Here is a tiny trained network, its code and every weight. The questions are about switching its units off for an input and a target symbol, where a switched-off unit gives its printed mean instead of its output.

import numpy as np


def w(rows, s, z=0):
    codes = np.array(rows[::2]) - 128.0
    scale = np.full(codes.shape[1], s)
    scale[-1] = z or s
    return codes * scale


def norm(h):
    return h / np.sqrt((h * h).mean(-1, keepdims=True) + 1e-5)


def softmax(a):
    e = np.exp(a - a.max(-1, keepdims=True))
    return e / e.sum(-1, keepdims=True)


def log_softmax(a):
    a = a - a.max(-1, keepdims=True)
    return a - np.log(np.exp(a).sum(-1, keepdims=True))


def net(x, mask):
    ids = ['ΞΦεηλπω'.index(c) for c in x.split()]
    T = len(ids)
    res = E[ids] + P[:T]
    u = 0
    for l in range(3):
        r = norm(res)
        for j in range(2):
            rows = slice(2 * j, 2 * j + 2)
            q, k, v = (r @ M[l][rows].T for M in (Q, K, V))
            z = softmax(np.where(np.tri(T) > 0, q @ k.T / 2**0.5, -1e9)) @ v
            o = O[l][rows]
            res = res + np.where(mask[u + j], z, o[:, -1]) @ o[:, :-1]
        u += 2
    return log_softmax(norm(res)[-1] @ U[:, :-1].T + U[:, -1])


Q, K, V, O = {}, {}, {}, {}
E = w([
[215,86,182,80],'Ξ',
[124,22,141,57],'Φ',
[124,21,254,73],'ε',
[179,186,140,145],'η',
[179,119,246,137],'λ',
[170,116,106,96],'π',
[162,79,196,97],'ω',
],0.0023)
P = w([
[156,113,111,153],'0',
[40,155,109,120],'1',
[82,169,144,92],'2',
[182,158,144,32],'3',
[169,90,86,147],'4',
[88,75,79,227],'5',
[44,162,130,171],'6',
[137,253,237,53],'7',
[253,141,208,136],'8',
],0.0056)
Q[0] = w([
[149,55,106,4],'L0H0',
[126,122,2,53],'L0H0',
[106,104,60,120],'L0H1',
[111,252,43,148],'L0H1',
],0.0021)
K[0] = w([
[137,173,128,254],'L0H0',
[176,127,47,147],'L0H0',
[131,154,130,129],'L0H1',
[127,168,90,101],'L0H1',
],0.0042)
V[0] = w([
[95,126,3,230],'L0H0',
[100,48,33,21],'L0H0',
[93,104,171,109],'L0H1',
[146,140,166,79],'L0H1',
],0.0015)
O[0] = w([
[219,33,225,174,2],'L0H0',
[123,134,198,253,144],'L0H0',
[129,242,97,85,161],'L0H1',
[146,155,104,128,168],'L0H1',
],0.0018,0.00071)
Q[1] = w([
[2,72,83,211],'L1H0',
[204,50,95,180],'L1H0',
[7,165,130,154],'L1H1',
[147,39,61,235],'L1H1',
],0.0081)
K[1] = w([
[212,136,113,17],'L1H0',
[97,205,208,76],'L1H0',
[177,42,46,126],'L1H1',
[160,171,161,2],'L1H1',
],0.0091)
V[1] = w([
[173,184,142,162],'L1H0',
[98,122,1,143],'L1H0',
[67,108,135,158],'L1H1',
[143,49,131,75],'L1H1',
],0.011)
O[1] = w([
[23,180,24,63,104],'L1H0',
[171,7,39,151,26],'L1H0',
[86,209,176,169,86],'L1H1',
[233,109,254,111,251],'L1H1',
],0.0075,0.0028)
Q[2] = w([
[144,120,199,114],'L2H0',
[178,211,81,82],'L2H0',
[64,133,59,169],'L2H1',
[47,80,2,163],'L2H1',
],0.0082)
K[2] = w([
[155,142,154,210],'L2H0',
[76,157,100,132],'L2H0',
[91,105,160,36],'L2H1',
[86,76,126,1],'L2H1',
],0.011)
V[2] = w([
[217,101,171,49],'L2H0',
[96,138,71,135],'L2H0',
[111,54,128,201],'L2H1',
[252,178,153,62],'L2H1',
],0.004)
O[2] = w([
[137,153,3,131,238],'L2H0',
[92,117,185,132,63],'L2H0',
[158,82,212,105,90],'L2H1',
[154,136,47,143,253],'L2H1',
],0.0059,0.0042)
U = w([
[149,125,108,36,253],'Ξ',
[160,21,179,188,48],'Φ',
[142,166,175,204,103],'ε',
[5,59,69,169,136],'η',
[50,233,129,109,16],'λ',
[150,2,50,115,50],'π',
[172,162,107,107,144],'ω',
],0.0092,0.0059)

Each question gives the input, a string of symbols that net reads in full, and the target symbol t.
The units are the heads (2 rows each of Q, K, V and O). Each row of codes is followed by its name. A weight is (code - 128) times the scale printed after its matrix; where a second scale follows, it is the last column's (O and U).
mask holds one flag per head, layer by layer. A switched-off head (its flag False) gives its mean, the last column of its rows in O, instead of its output. The means were averaged over made-up inputs and are rounded, as every weight is.
A unit's drop is (log p(t) with every unit on - log p(t) with that unit switched off) / (log p(t) with every unit on - log p(t) with every unit switched off).
The circuit of an input: a set's keep is (log p(t) with only the set's units on - log p(t) with every unit switched off) / (log p(t) with every unit on - log p(t) with every unit switched off). Starting from all 6 units, units are removed one at a time, each time the one whose removal leaves the highest keep (on an exact tie, the one counted first), for as long as the keep stays at least 0.8.
circuit, biggest first: the units of the circuit, biggest drop first
unit that matters most: the unit with the biggest drop
which heads matter: for each layer, one digit per head in row order, 1 if its drop is at least 0.15 and else 0, layers parted by /
drop of u: that unit's drop, to one decimal
input ε Ξ λ ε ε η λ ω, target η: circuit, biggest first => L1H1; L1H0
input π λ λ π Φ ω λ Φ Φ, target λ: unit that matters most => L1H1
input π ω λ Ξ λ ε, target Ξ: which heads matter => 00 / 11 / 00
input λ η ω, target λ: which heads matter => 00 / 10 / 00
input π π Ξ, target π: which heads matter => 00 / 10 / 00
input η Ξ η, target η: which heads matter => 00 / 11 / 00
input Φ Ξ ω λ η λ, target λ: which heads matter => 00 / 10 / 00
input π Φ λ ω ω π ε, target Ξ: circuit, biggest first => L1H1; L0H0; L1H0
input Ξ ω π ω Φ Φ, target ω: which heads matter => 00 / 11 / 00
input η π ω ε Ξ π, target ε: which heads matter => 00 / 10 / 00
input λ π λ ε, target π: circuit, biggest first => L1H0; L0H0
input λ λ Ξ, target λ: which heads matter => 00 / 10 / 00
input λ ω Ξ Φ Ξ π λ λ ε, target λ: which heads matter => 00 / 01 / 00
input ω Φ λ Φ ε η Φ λ λ, target Φ: circuit, biggest first => L1H0
input Ξ η λ η Ξ, target λ: circuit, biggest first => L1H0; L1H1
input λ ε Φ ε λ λ Ξ ω, target λ: which heads matter => 00 / 01 / 00
input λ Ξ ε Ξ λ ω, target Ξ: drop of L1H1 => 0.9
input π λ ε π ε, target ε: drop of L1H0 => 0.9
input η ε π ε ω ε, target ε: drop of L2H0 => 0.0
input π η ε Ξ η π, target Ξ: drop of L1H1 => 1.1
input Φ Ξ Ξ η η ε λ Ξ π, target λ: unit that matters most => L1H1
